Below is a small trained network, with its code and all its weights. Each question gives an input and a class and asks what happens when units are switched off, that is, made to give their printed mean instead of their output.

import numpy as np


def w(rows, s, z=0):
    codes = np.array(rows[::2]) - 128.0
    scale = np.full(codes.shape[1], s)
    scale[-1] = z or s
    return codes * scale


def f(y):
    return y / 2 * (1 + np.tanh(0.7978845608 * (y + 0.044715 * y**3)))


def log_softmax(a):
    a = a - a.max(-1, keepdims=True)
    return a - np.log(np.exp(a).sum(-1, keepdims=True))


def net(x, mask):
    res = np.array(x, float).reshape(1, 8) / 4 @ E
    y = f(res @ A[0][:, :-1].T + A[0][:, -1])
    res = res + np.where(mask, y, B[0][:, -1]) @ B[0][:, :-1]
    return log_softmax(res[-1] @ U[:, :-1].T + U[:, -1])


A, B = {}, {}
E = w([
[41,56,134,31,98,104,123,23,184,129,215],'x0',
[126,131,121,122,130,133,124,131,126,127,126],'x1',
[223,223,112,73,173,143,79,107,163,196,184],'x2',
[131,128,123,134,124,120,134,132,135,121,130],'x3',
[253,74,198,42,70,98,144,112,107,57,78],'x4',
[131,218,105,150,51,210,161,34,139,78,111],'x5',
[192,24,68,166,160,219,160,118,206,103,153],'x6',
[99,151,190,98,86,212,213,191,205,233,79],'x7',
],0.0057)
A[0] = w([
[67,149,114,204,126,95,126,127,179,166,118,100],'N0',
[156,139,103,135,144,133,122,182,98,123,68,66],'N1',
[93,187,111,106,45,183,177,77,97,102,101,154],'N2',
[61,197,103,177,190,123,92,133,148,171,156,81],'N3',
[225,217,88,2,191,127,71,113,150,197,191,152],'N4',
[77,100,133,45,127,116,142,73,175,160,175,71],'N5',
[86,194,82,222,166,128,139,153,97,144,169,123],'N6',
[92,159,105,140,104,131,182,160,115,151,164,26],'N7',
[97,179,123,98,101,58,121,110,134,153,73,151],'N8',
[192,119,173,49,55,91,101,132,101,107,86,136],'N9',
[118,147,106,207,131,149,153,171,92,89,21,185],'N10',
[91,207,158,75,127,55,79,118,42,96,127,127],'N11',
[191,123,175,102,104,101,160,123,130,81,128,83],'N12',
[160,112,127,163,162,140,105,189,107,132,83,80],'N13',
[101,46,142,149,139,62,121,200,126,134,99,160],'N14',
[57,119,76,158,123,149,105,106,92,186,165,76],'N15',
[120,176,104,103,105,130,146,142,101,117,112,2],'N16',
[108,94,166,99,112,115,72,71,174,143,160,50],'N17',
[185,52,80,131,175,204,185,125,160,113,159,171],'N18',
[161,89,203,78,186,35,125,204,160,183,189,154],'N19',
[79,154,85,149,168,133,138,132,120,137,161,39],'N20',
[95,150,155,66,101,138,224,189,195,183,99,37],'N21',
[140,118,93,153,122,84,79,71,99,100,135,71],'N22',
[149,137,135,99,149,138,94,106,171,168,173,160],'N23',
[25,66,138,91,81,110,171,100,111,89,189,137],'N24',
[178,158,111,180,129,134,143,170,90,102,114,40],'N25',
[164,172,85,169,41,135,147,70,122,104,136,124],'N26',
[137,136,84,147,151,88,93,97,63,61,194,52],'N27',
[135,120,85,161,160,57,82,107,100,70,149,75],'N28',
[74,85,94,119,81,143,150,132,50,76,64,140],'N29',
[168,112,143,61,128,125,112,139,140,86,68,66],'N30',
[64,188,190,53,114,106,151,160,85,169,72,133],'N31',
[184,109,196,101,118,117,151,103,99,114,101,57],'N32',
[179,175,110,207,136,156,124,208,57,158,70,46],'N33',
],0.0085,0.0065)
B[0] = w([
[130,77,100,93,96,102,151,184,92,125,148,164],'N0',
[199,183,161,186,164,87,114,82,121,141,159,145],'N1',
[68,180,122,123,226,186,31,121,33,136,134,203],'N2',
[110,75,59,32,91,135,202,127,63,145,151,190],'N3',
[73,131,193,125,171,97,196,232,124,34,77,254],'N4',
[227,205,173,203,116,46,156,50,167,192,197,182],'N5',
[91,97,100,80,92,144,163,118,105,117,135,207],'N6',
[114,67,110,134,33,95,150,152,145,175,139,125],'N7',
[160,137,107,82,112,134,72,146,201,100,90,175],'N8',
[66,77,47,63,136,121,217,136,92,158,195,206],'N9',
[128,172,160,98,171,115,160,134,194,94,178,230],'N10',
[166,107,67,106,89,124,58,118,223,96,80,213],'N11',
[69,71,77,106,77,89,164,149,80,194,167,158],'N12',
[165,177,158,111,90,124,112,77,127,124,156,157],'N13',
[65,196,123,113,175,188,103,115,64,72,115,201],'N14',
[118,74,106,40,96,86,177,149,84,136,178,159],'N15',
[147,153,89,222,107,38,73,105,103,150,68,117],'N16',
[191,204,191,211,161,71,141,63,143,148,169,149],'N17',
[118,132,66,80,10,77,1,136,207,96,68,235],'N18',
[70,181,144,78,194,191,37,71,58,147,152,225],'N19',
[144,101,68,60,30,130,186,122,48,199,151,137],'N20',
[205,88,147,236,154,221,125,173,115,225,28,187],'N21',
[190,30,162,232,136,199,137,162,153,187,109,154],'N22',
[133,155,132,125,119,105,145,123,175,75,125,178],'N23',
[171,201,195,139,154,82,183,80,170,68,137,211],'N24',
[130,184,186,122,68,75,132,80,149,145,170,146],'N25',
[64,185,113,120,208,153,59,101,34,151,126,171],'N26',
[170,100,188,210,155,191,123,174,183,242,74,173],'N27',
[155,87,182,184,140,187,134,162,161,215,103,174],'N28',
[95,133,160,108,125,107,162,177,133,98,108,186],'N29',
[86,45,38,106,46,96,224,108,37,213,196,147],'N30',
[166,97,77,153,109,108,64,142,229,110,110,205],'N31',
[125,80,105,59,121,124,166,168,170,180,180,151],'N32',
[204,201,172,153,121,61,158,13,194,162,199,197],'N33',
],0.0081,0.0082)
U = w([
[199,185,160,169,112,52,166,64,123,132,185,62],'0',
[100,48,44,96,88,101,191,147,68,178,171,81],'1',
[172,71,170,225,114,202,148,196,126,253,38,99],'2',
[124,123,126,126,128,138,118,146,116,74,120,254],'3',
[136,104,62,124,64,83,20,143,172,75,81,82],'4',
[54,173,145,121,170,165,42,113,26,132,149,33],'5',
[89,127,191,152,116,77,203,209,85,1,76,129],'6',
],0.0087,0.012)

Each question gives the input, the list of numbers given to net, and the class t.
The units are the neurons (one row each of A and B). Each row of codes is followed by its name. A weight is (code - 128) times the scale printed after its matrix; where a second scale follows, it is the last column's (A, B and U).
mask holds one flag per neuron, in row order. A switched-off neuron (its flag False) gives its mean, the last column of its row in B, instead of its output. The means were averaged over made-up inputs and are rounded, as every weight is.
A unit's drop is (log p(t) with every unit on - log p(t) with that unit switched off) / (log p(t) with every unit on - log p(t) with every unit switched off).
The circuit of an input: a set's keep is (log p(t) with only the set's units on - log p(t) with every unit switched off) / (log p(t) with every unit on - log p(t) with every unit switched off). Starting from the 12 units with the biggest drops (on a tie, the unit counted first), units are removed one at a time, each time the one whose removal leaves the highest keep (on an exact tie, the one counted first), for as long as the keep stays at least 0.8.
units of the circuit, in order: the units of the circuit, biggest drop first
unit that matters most: the unit with the biggest drop
top k neurons: the k neurons with the biggest drops, biggest first
drop when u is switched off: that unit's drop, to one decimal
input [-5,8,5,-3,-8,3,-1,-1], class 1: unit that matters most => N3
input [1,-5,-7,-6,-4,-5,-2,-4], class 6: units of the circuit, in order => [N24; N29]
input [-5,3,8,0,5,5,-4,-8], class 2: top 3 neurons => [N27; N22; N28]
input [5,6,5,-4,-3,8,5,-5], class 5: top 2 neurons => [N26; N2]
input [-7,-3,5,-3,7,-7,-8,-1], class 4: top 2 neurons => [N11; N31]
input [8,4,-8,5,-1,-1,-3,6], class 0: top 3 neurons => [N5; N24; N4]
input [5,-1,-7,3,-7,-5,-5,-3], class 1: top 3 neurons => [N4; N15; N3]
input [1,7,-6,3,0,4,6,2], class 4: top 2 neurons => [N18; N4]
input [2,2,-6,2,0,2,7,-8], class 2: units of the circuit, in order => [N27; N28]
input [7,7,-8,5,-8,0,2,0], class 1: top 4 neurons => [N15; N4; N20; N0]
input [3,-4,-7,4,-8,-5,-8,7], class 1: top 2 neurons => [N3; N15]
input [6,-5,0,1,7,3,3,-7], class 1: top 4 neurons => [N9; N12; N30; N21]
input [7,2,3,3,7,5,-8,7], class 4: top 2 neurons => [N31; N8]
input [-2,6,8,1,-3,8,-1,5], class 5: top 3 neurons => [N2; N26; N24]
input [-7,-7,5,-1,3,1,3,-6], class 0: top 2 neurons => [N33; N25]
input [6,3,-1,4,3,8,-3,5], class 5: units of the circuit, in order => [N2]
input [8,6,-1,7,8,-7,-6,-7], class 0: top 4 neurons => [N24; N17; N5; N3]
input [8,-4,7,1,-1,6,1,5], class 0: top 2 neurons => [N5; N17]
input [4,-5,-1,5,-2,3,-6,-6], class 2: units of the circuit, in order => [N27; N22]
input [3,-5,4,-5,7,-7,-4,-3], class 1: unit that matters most => N9
input [0,-8,1,-5,2,7,-8,8], class 2: drop when N19 is switched off => 0.1
input [-4,4,-1,6,-6,3,-7,3], class 4: drop when N31 is switched off => 0.8
input [-5,-8,-8,-3,6,5,-8,5], class 4: drop when N9 is switched off => -0.1
input [0,-1,-1,-3,-5,-8,7,-2], class 5: drop when N19 is switched off => 0.7
